B:
1: [  14  102 -262  118   88 -235  250  333 -127  -78  -44 -264  172 -209
 -283  111   65  140 -161  -70  -69 -187  133  101 -100  203]
2: [  99   32   96 -172  428  126  183 -320 -150  191  113   34 -135  419
 -119  178   50 -234  117   40  230  143  127 -421 -102 -342]
3: [-268  154  219  -81  -75  167  -23 -381 -203   69  303  220 -260   64
  338  -22 -160 -265   -9  215   20  245   -8 -162  242 -234]
4: [-275  -93  -62 -155 -280  115 -434  -94   30 -226  240  179  -42 -235
  360 -342 -266  -88 -193  -12 -300  173   66  182  475  103]
5: [ 188   65   15 -103 -355 -324 -157   80   68  149  -76 -259  -73   -1
  228  -52  -70 -100 -188  -98 -124  -99 -201  340  -93 -215]
6: [ 122  -96 -166  -95  450   74  134  -97  -89   17   24  -19   43  216
 -234  163   85  -34   59  -18   35   43  209 -267  -88  -80]
7: [ -25  145   12  -23  323   12  296  -71 -225   75  108  -55  -43  158
 -210  156   53 -111   18   38  183   38  162 -302  -72 -109]
8: [ -70  370  -49  171 -860 -651  -29  599  -37  -28  -77 -494   60 -584
  198 -179 -140   84 -471 -130 -242 -313 -273  763    4  175]
9: [ 169 -335 -410 -109 -331 -177 -528  160  283 -183 -115 -116  147 -266
  286 -181 -119  150 -231 -140 -586 -101  -71  567  142  148]
10: [-108  337  104   80   53 -145  372   32 -292  123  115 -145  -89    1
 -111  148   25 -113  -71   83  182  -26   35 -124  -87 -111]
11: [ 772 -570 -404 -324  352  -93 -336 -235  380  231 -355 -167   54  526
   51  246  143   -5  120 -157 -310  -81  -95  108 -401 -402]
12: [  -6 -259 -235 -157  169  164 -255 -164   52 -144   95  139   40   21
   93  -66  -80  -12  -26  -12 -251  127  163  -30  200   30]
13: [ -94   72  -75   17 -398 -190 -165   79   -7  -42   53  -85  -34 -266
  302  -91 -141   -6 -211   36 -274  -37 -121  363  139   22]
14: [-426  227   37  127  123  195  259 -225 -364  -69  315  237 -123 -159
  111  126  -82  -76    6  316   -8  180  153 -235  234   30]
15: [-124  -57 -212   -8  219  117   26  -63 -113 -134  124   97   58  -83
  -47   48  -29   37  -29   64 -149   72  200 -103  150  109]
16: [ 230 -153 -321  -40  -97 -248 -150  191  121  -35 -150 -232  130 -109
   13   17    6  110 -157 -122 -296 -154  -26  329  -91   50]
17: [  85   27    8  -80  338   75  181 -259 -153  159   79   20 -112  281
  -44  215   58 -147   93  105   98   87   84 -288 -112 -267]
18: [ 341 -266 -201 -213 -497 -301 -585   68  337   45 -168 -220    4  -49
  442 -191 -137  -16 -233 -180 -463 -103 -259  620   -4 -148]
19: [   1  305  196  -24 -350 -296   79   51 -123  198   55 -233 -161  -15
  186  -16  -80 -183 -176   -5   77  -55 -182  181  -68 -241]
20: [ 121 -402 -341 -164   92  141 -411 -220  179 -120    1  149   37   14
  259  -26  -72   35  -13   26 -447   98   66  139  156  -19]
21: [ 203 -465 -575  -79  -21  -47 -443   82  256 -226 -145  -17  216 -196
  159  -34  -37  233 -114  -73 -626  -76   52  405   89  204]
22: [-254  112 -113  100  212  113  225  -89 -263  -98  195  122   -7 -133
  -52  141  -15   21  -10  192  -65   85  189 -170  137  101]
23: [ 305 -158 -295  -75 -377 -374 -326  250  230   -3 -209 -318  104 -158
  200  -75  -47   98 -238 -172 -413 -197 -181  573  -88   -3]
24: [-253  173   64  -10    3   54   98  -78 -214  -42  222   58  -91  -75
   62  -31  -97 -124  -84   88   22  113  113 -113  190  -13]
25: [-132  -48   16 -101  151  238  -61 -415 -115   24  209  255 -164  134
  242   78  -86 -158   75  206  -86  226   75 -198  171 -196]
26: [ 712 -530 -588 -169  150 -268 -315   85  387   77 -420 -295  212  173
  -11  199  147  196  -19 -197 -481 -232  -89  397 -378 -117]
27: [  14   88  -52  -32 -251 -230  -85  143  -10   12    6 -194   -8 -127
  116  -81  -82  -41 -204  -73 -134  -71  -63  258   27  -21]
28: [  54 -183 -487   83  492   59  196   82  -92 -171  -46   -6  226  -94
 -322  251  133  225   27   41 -222  -72  290 -118  -54  234]
29: [-335  245 -111  244  208   74  439  -65 -380  -77  200  105  -15 -225
  -68  275   31   70   12  324  -38   43  165 -180   68  131]
30: [  77 -459 -771    4  253    3 -260  351  178 -457 -118  -57  435 -374
 -246  -71   17  391 -160 -179 -572 -135  334  268  169  557]
31: [  46  128  -60    0 -190 -271   39  192  -59   37  -12 -241   10 -108
    8  -21  -35  -26 -192  -76  -63 -111  -56  204  -44  -21]
32: [ -53   78  -37  -25  161   18  142 -108 -160   32  102   -1  -47   58
  -32  105    1  -80  -13   78   19   52   97 -136   11  -82]
33: [  84  165  -90   55   37 -245  248  171 -140   87  -39 -261   35  -28
 -163  149   71   12 -106  -29   30 -134   14   47 -178  -43]
34: [ 151   80   83 -112  220  -35  176 -208 -125  233   38  -69 -140  319
  -30  187   52 -187   56   46  156   49    6 -223 -173 -340]
35: [ 112    3   83 -181  338  106  103 -318 -104  188   93   31 -150  391
  -35  140   26 -230   92   43  166  143   84 -335  -83 -347]
36: [ 328  -72 -316   23  148 -265  131  174   19   85 -202 -290  132   42
 -175  238  133  113  -58  -77 -144 -203    5  144 -303  -42]
37: [ -93   86  -17  -48   66   -7   62  -11 -136  -22  129  -34  -26   -6
  -34  -23  -55  -85  -87   -8   15   44  109  -83   88  -23]
38: [-178   99  -14  -41   50   21   40    0 -152  -83  167    2  -17  -59
  -34  -64  -79  -82 -103   -6    4   74  146  -84  170   39]
39: [ 116  -53 -217   -2 -107 -189  -72   92   27   -2  -71 -156   53 -107
   85   62  -10   59 -124  -13 -243  -91  -41  245  -57    8]
40: [ 126 -157 -319  -61   39 -116 -127  152   71 -109  -67 -140  146  -96
  -59  -18   -5  100 -125 -111 -251  -85   97  181   13  110]
41: [-574  623  473   92 -549 -103  173  -59 -404   64  404   18 -314 -273
  369 -180 -261 -309 -235  201  188  146 -113   35  330 -121]
42: [-386  -76 -211   78  104  308  -69 -251 -169 -252  273  356  -21 -270
  241   23 -126   49   -6  291 -336  204  192  -68  385  192]
43: [ 152  100 -219   83 -300 -427   34  353   12   26 -153 -377  112 -243
    4   40   10  112 -240  -97 -213 -250 -121  433 -157   66]
44: [-347  372  168  174  297  163  552 -328 -487  121  303  185 -213   41
   -4  342   24 -151  110  398  214  170  121 -438   17 -164]
45: [ 444 -520 -322 -307  746  288 -148 -470  154  105  -82  147   12  573
  -97  267  137  -70  259   -2 -131  140  191 -367 -177 -314]
46: [   2 -456 -561    7  643  394  -45 -325  -15 -236   52  345  152    8
  -49  281   70  204  183  236 -427  134  327 -225  117  178]
47: [-502  117  -10   59 -401  102 -213  -98 -157 -241  333  232 -102 -444
  460 -210 -277  -41 -202  219 -330  169   17  219  502  177]
48: [ -71  -42  -48  -92   41   93  -95 -201  -55  -18  134  100  -79   35
  170   -6  -84  -99  -33   79 -125  117   55  -44  143  -88]
49: [ 290   86 -234   71 -504 -612  -58  490  113   76 -258 -534  133 -284
   64    8    9  146 -316 -186 -286 -358 -246  667 -236   43]
50: [  74  -45   48 -188  184   98  -48 -287  -52  118  105   60 -137  275
   92   47  -35 -197   43   25   39  138   48 -196   13 -283]
51: [-149   19  134 -123  210  268   18 -480 -178   90  263  260 -228  238
  217   84  -80 -246  102  217   45  272   83 -330  151 -287]
52: [  14   34 -243   61 -385 -333 -132  331   43 -106  -72 -253  115 -367
  115  -85  -75  129 -275  -81 -333 -175  -73  482   43  176]
53: [ 417  -73   -4 -194 -350 -359 -279  -24  203  278 -181 -302 -111  183
  319    6  -35 -146 -130 -129 -171 -115 -313  396 -230 -395]
54: [  91  355  218  -12  362 -125  569  -88 -336  323   75 -206 -146  360
 -320  309  142 -226   63   48  463  -10   66 -424 -319 -354]
55: [-275   37 -251   80  -26  -13   -6  200 -130 -285  138    3  143 -371
  -59 -108  -94  118 -183   -1 -222   -9  213  104  272  342]
56: [ 165 -164 -114 -178 -237 -127 -362  -42  154   19  -39  -86  -41    7
  288 -124 -101  -67 -137  -88 -280   -6 -114  294   63 -137]
57: [ 474 -255 -414  -76   75 -283 -104  167  186   65 -289 -313  164   69
  -86  173  105  139  -80 -152 -291 -219  -47  296 -299  -62]
58: [  44  194  485 -297  -61   49  -49 -503 -110  379  218   46 -416  498
  340  -37 -125 -504   29   58  303  247 -152 -265    3 -652]
59: [ 429 -328 -466  -94 -307 -383 -423  304  339  -52 -305 -347  200 -167
  149  -59  -17  188 -238 -238 -535 -261 -151  651 -138   66]
60: [ 139    0   16 -104  201   12   91 -250  -90  182   36  -17 -121  265
   53  181   33 -149   60   83   42   62    1 -158 -128 -307]
61: [ 266 -189 -554   65 -394 -485 -273  565  237 -183 -291 -423  307 -454
   18  -68  -11  327 -333 -225 -573 -351  -90  748  -82  322]
62: [ 360  370   78   87 -151 -588  442  252 -146  412 -213 -567  -73  137
 -151  326  160  -75 -120  -55  206 -307 -254  185 -559 -340]
63: [  68  207  214  -88  405   55  387 -320 -273  303  126  -16 -210  436
 -129  276   85 -271  130  124  351  109   68 -474 -204 -422]
64: [ -53  -67 -217   71  495  218  265 -317 -208   15   99  189  -26  105
  -56  373   93   33  167  287  -93  105  183 -313  -41  -67]
65: [-277  351  213   -6  -94  -62  189    6 -277   30  248  -48 -124  -61
    5  -85 -111 -198 -143   33  188   84   68 -124  148  -65]
66: [-248   39 -155    1   19   32  -22  122 -127 -226  169   22   89 -235
  -55 -135 -107   22 -165  -38 -124   42  215    6  272  236]
67: [ 208 -274    8 -355  430  281 -207 -504   60  131   92  177 -152  534
   92   38  -17 -270  150  -13   34  239  119 -364   22 -403]
68: [ 297    0 -207   -1 -279 -437  -65  277   99   94 -208 -389   72 -102
   52   58   27   64 -204 -133 -224 -238 -173  440 -223  -65]
69: [-160  275   99   55   80  -30  294  -98 -280   94  169  -31 -121   23
  -23  140   -7 -128  -27  141  134   56   54 -172   -2 -130]
70: [ 315  291  -49  103 -294 -605  272  367  -60  274 -225 -554   18  -56
  -82  202  101   23 -205 -105   20 -334 -246  374 -434 -169]
71: [-328  106  260 -211 -324  137 -323 -247  -82  -50  344  186 -222  -31
  425 -354 -293 -314 -170   18  -32  265    5   -3  444 -148]
72: [ 333  167 -236  142  219 -430  497  327 -143  195 -236 -467  136   46
 -407  394  242  122  -55  -56   75 -314   -2   60 -507  -58]

[  69 -138   14  395  -69   15 -367 -191  277 -371 -120 -140 -224 -100
  431  -78   75  -87   88   17   45   15 -152  213  -37   46 -270] : 10
[ 778 -136  103 -413  109 -218  227  598 -313  476 -426  435 -582  260
  257 -126  237 -338  134 -291  143  276 -253 -431   96  -39  361] : 30
[ -46  121 -146 -234   91 -134  -30  263  125  122 -220  207   45   57
   12  137 -151 -167   71 -310   64  181  -19  -91 -117 -117  234] : 16
[ 389 -155   82  317   -7  -43 -231  -65  103 -253 -167  -72 -429  -25
  569 -221  174 -186  134   57  107   71 -265   34   27   97 -169] : 29
[-143  125 -163 -355  108 -184  110  231  166  214 -200  142  184   28
  -92   48 -205 -133   59 -242  -14  113  -69  -81 -215 -152  238] : 23
[  95  -91   -7   30  -13  -85 -109   27  135  -66 -160  -34 -107   -9
  171 -115   35  -69   35  -54   10   52 -134   74 -104  -42  -56] : 37
[  92  -73   -2  268  -83   17 -390  -41  137 -332 -129  -44 -181   -9
  220   44   73  -32    9 -125   95  130   22  199   -1  -17 -150] : 7
[ 302 -183   58 -121   68 -146  101  169   94  206 -297  115 -291   20
  327 -221  106 -221  138  -41  -30   23 -346 -119  -84   -7   16] : 66
[-282  167 -180  124  -66   -4 -397  -46  203 -383  -13  -98  234  -20
 -123  211 -168   73  -76 -229   92  170  250  269 -123 -125  -17] : 34
[ 333  -21   34  120 -102  -34 -294  106 -138 -283  -87  -45 -218  120
   49  -39  143   26  -76 -152  164  233  134  121   41  -44   -7] : 6
[-119  -41  -48  -43  -34 -106  -55  -57  196  -85  -80 -168  154  -40
  -45 -162  -53   51  -37   16  -82  -17  -66  185 -223  -93  -81] : 5
[ -39    6  -47  191 -168   24 -420  -61   34 -431    3 -180   66   45
 -164   63   27  182 -166 -144   80  157  272  346  -65 -114 -131] : 2
[ -23   48 -112  -12   85  -83 -141  118  245   -8 -236  155  -80  -27
  262  117 -111 -220  146 -229   70  125 -133  -43  -90  -50   82] : 22
[ 160  -99   42  471 -101   18 -393 -268  172 -532   -2 -290 -198  -78
  399 -200  118   -9   19  124   87   30  -88  276  -28   72 -306] : 44
[ 326   77  -14 -208 -113  -92 -154  325 -351  -99  -70   32  -39  255
 -368   37  106  126 -214 -293  160  351  347   75   10 -163  209] : 26
[-386  314 -254 -335  -65 -107 -164  200  -15 -120   29  -41  565  119
 -704  264 -270  225 -248 -375   42  267  492  218 -231 -294  258] : 67
[ 128  -13  -11 -139  -22 -153   46   59  -21  -36  -61 -152   66   51
  -79 -249   16   42  -69   15  -21   72  -40   75 -165  -82   33] : 48
[  72  -68  -13  102  -48  -44 -215   -3  114 -179 -132  -62  -83    2
  115  -48   36  -21   -3  -87   38   82  -25  142  -76  -45  -88] : 32
[ 148  -85   17 -149   48 -207  194    5  108   88 -122 -150   -6  -30
  154 -406   23  -78   54  145  -86  -47 -300  -18 -222  -28  -13] : 13
[-251  348 -239 -332 -125  -62 -299  334 -193 -183    7   64  467  230
 -824  421 -207  263 -323 -541  154  415  698  219 -118 -325  336] : 11
[ 151  -45    2 -531  107 -326  501  188   -2  416 -158  -80  153   44
 -105 -483  -31  -64    5  111 -160  -41 -320 -152 -310 -113  183] : 4
[ 311  -46   17 -523   63 -283  383  327 -153  398 -196   43    7  138
 -143 -351   46  -67  -29  -27  -62   78 -183 -180 -192 -125  252] : 9
[ -91  -67  -82  -15  223 -176  153  -57  540  187 -290   62 -103 -202
  651 -215 -149 -397  346   66  -92 -139 -612 -153 -228   58  -44] : 8
[  93   11   -8  141 -147  -45 -276  -75  -44 -394   46 -267   59   58
 -122 -134   60  173 -160   -8   69  133  189  288  -87  -72 -112] : 60
[ 489 -173   88 -122  101 -192  174  193   14  222 -294  114 -410   37
  480 -320  152 -293  182   13   20   49 -435 -228  -43   44   62] : 55
[ 360 -159   75  -85   65 -176  159   84   64  134 -212  -20 -262    4
  361 -369  121 -192  123   83  -19    3 -378 -115 -107   27   -7] : 52
[ 305  -19   27  161 -108  -27 -311   56 -112 -328  -56  -89 -196  107
   64  -59  136   36  -81 -117  156  213  137  148   30  -35  -40] : 64
[ 207  -95   35   42    2 -135    4  -43   99  -87 -100 -154 -115  -26
  247 -318   70  -73   48  105  -11   -2 -228   51 -121    6  -86] : 24
